Below are the code and all the weights of a small trained network. Each question names an input and a class and asks about switching units off, where a switched-off unit gives its printed mean instead of its output.

import numpy as np


def w(rows, s, z=0):
    codes = np.array(rows[::2]) - 128.0
    scale = np.full(codes.shape[1], s)
    scale[-1] = z or s
    return codes * scale


def f(y):
    return np.maximum(y, 0)


def log_softmax(a):
    a = a - a.max(-1, keepdims=True)
    return a - np.log(np.exp(a).sum(-1, keepdims=True))


def net(x, mask):
    res = np.array(x, float).reshape(1, 7) / 4 @ E
    y = f(res @ A[0][:, :-1].T + A[0][:, -1])
    res = res + np.where(mask, y, B[0][:, -1]) @ B[0][:, :-1]
    return log_softmax(res[-1] @ U[:, :-1].T + U[:, -1])


A, B = {}, {}
E = w([
[128,127,124,120,130,131,127],'x0',
[136,128,124,127,130,136,122],'x1',
[216,20,153,97,107,165,224],'x2',
[48,153,83,211,179,239,197],'x3',
[73,41,9,146,31,124,110],'x4',
[120,125,133,136,130,118,131],'x5',
[118,125,131,136,132,111,137],'x6',
],0.011)
A[0] = w([
[34,152,35,184,116,198,171,166],'neuron 0',
[115,193,101,131,125,136,64,253],'neuron 1',
[189,179,194,139,209,75,101,216],'neuron 2',
[236,55,149,95,75,115,198,137],'neuron 3',
[90,215,182,142,216,159,116,254],'neuron 4',
[88,87,122,162,19,150,105,157],'neuron 5',
[130,119,165,135,148,171,226,136],'neuron 6',
[183,77,187,101,210,98,168,140],'neuron 7',
[93,132,105,90,106,80,11,198],'neuron 8',
[223,158,231,82,183,127,159,224],'neuron 9',
[123,163,123,125,58,50,43,254],'neuron 10',
[134,86,122,162,179,208,208,150],'neuron 11',
[141,190,204,129,215,173,151,232],'neuron 12',
[3,202,77,187,130,174,100,227],'neuron 13',
[193,79,172,142,172,187,222,184],'neuron 14',
[165,37,65,123,49,137,158,148],'neuron 15',
[232,124,189,43,135,52,128,251],'neuron 16',
[186,51,150,67,87,51,98,246],'neuron 17',
[169,87,156,79,117,64,44,255],'neuron 18',
],0.011,0.0064)
B[0] = w([
[194,72,45,234,109,228,90,232],'neuron 0',
[121,173,165,146,202,39,51,190],'neuron 1',
[88,207,222,38,218,96,52,217],'neuron 2',
[122,42,192,51,63,221,210,214],'neuron 3',
[79,199,213,227,207,95,28,217],'neuron 4',
[160,101,15,87,83,143,146,189],'neuron 5',
[43,181,125,146,93,196,209,178],'neuron 6',
[148,172,209,56,93,171,190,191],'neuron 7',
[187,163,36,66,83,33,64,205],'neuron 8',
[57,198,232,69,93,159,166,235],'neuron 9',
[222,191,51,29,101,1,20,218],'neuron 10',
[25,187,104,206,40,208,226,197],'neuron 11',
[50,227,230,216,140,162,113,214],'neuron 12',
[231,117,58,219,170,200,36,235],'neuron 13',
[38,172,181,118,31,210,250,207],'neuron 14',
[126,12,32,78,113,121,229,208],'neuron 15',
[115,113,237,15,162,79,164,249],'neuron 16',
[184,52,151,12,134,73,173,235],'neuron 17',
[143,84,189,33,140,42,142,226],'neuron 18',
],0.0085,0.021)
U = w([
[109,183,183,88,222,32,61,254],'0',
[114,130,216,69,119,121,184,88],'1',
[103,181,189,255,223,152,67,160],'2',
[80,203,159,198,57,181,208,134],'3',
[194,137,35,86,65,18,75,148],'4',
[161,3,93,75,82,104,200,114],'5',
[202,75,42,219,137,187,57,140],'6',
[117,62,34,186,66,198,222,63],'7',
],0.0098,0.0058)

Each question gives the input, the list of numbers given to net, and the class t.
The units are the neurons (one row each of A and B). Each row of codes is followed by its name. A weight is (code - 128) times the scale printed after its matrix; where a second scale follows, it is the last column's (A, B and U).
mask holds one flag per neuron, in row order. A switched-off neuron (its flag False) gives its mean, the last column of its row in B, instead of its output. The means were averaged over made-up inputs and are rounded, as every weight is.
A unit's drop is (log p(t) with every unit on - log p(t) with that unit switched off) / (log p(t) with every unit on - log p(t) with every unit switched off).
top k neurons: the k neurons with the biggest drops, biggest first
drop of u: that unit's drop, to one decimal
input [-4,6,0,-6,4,5,1], class 4: top 2 neurons -> [neuron 10; neuron 8]
input [3,5,0,0,5,-1,5], class 4: top neuron -> [neuron 3]
input [4,6,-8,7,0,4,5], class 2: top 2 neurons -> [neuron 4; neuron 1]
input [1,0,0,7,6,3,-6], class 6: top 2 neurons -> [neuron 13; neuron 0]
input [4,-6,0,-6,-3,-7,1], class 0: top 4 neurons -> [neuron 14; neuron 2; neuron 10; neuron 11]
input [-3,-8,-6,-7,1,5,-7], class 4: top 2 neurons -> [neuron 8; neuron 10]
input [1,-1,-4,3,0,6,-8], class 2: top 2 neurons -> [neuron 4; neuron 15]
input [-6,-2,-7,0,2,4,-2], class 4: top 2 neurons -> [neuron 10; neuron 8]
input [1,6,8,0,6,1,1], class 5: drop of neuron 12 -> 0.2
input [7,-4,1,-1,7,0,3], class 5: drop of neuron 15 -> 0.6
input [-5,0,7,-1,1,-1,-5], class 5: drop of neuron 4 -> 0.3
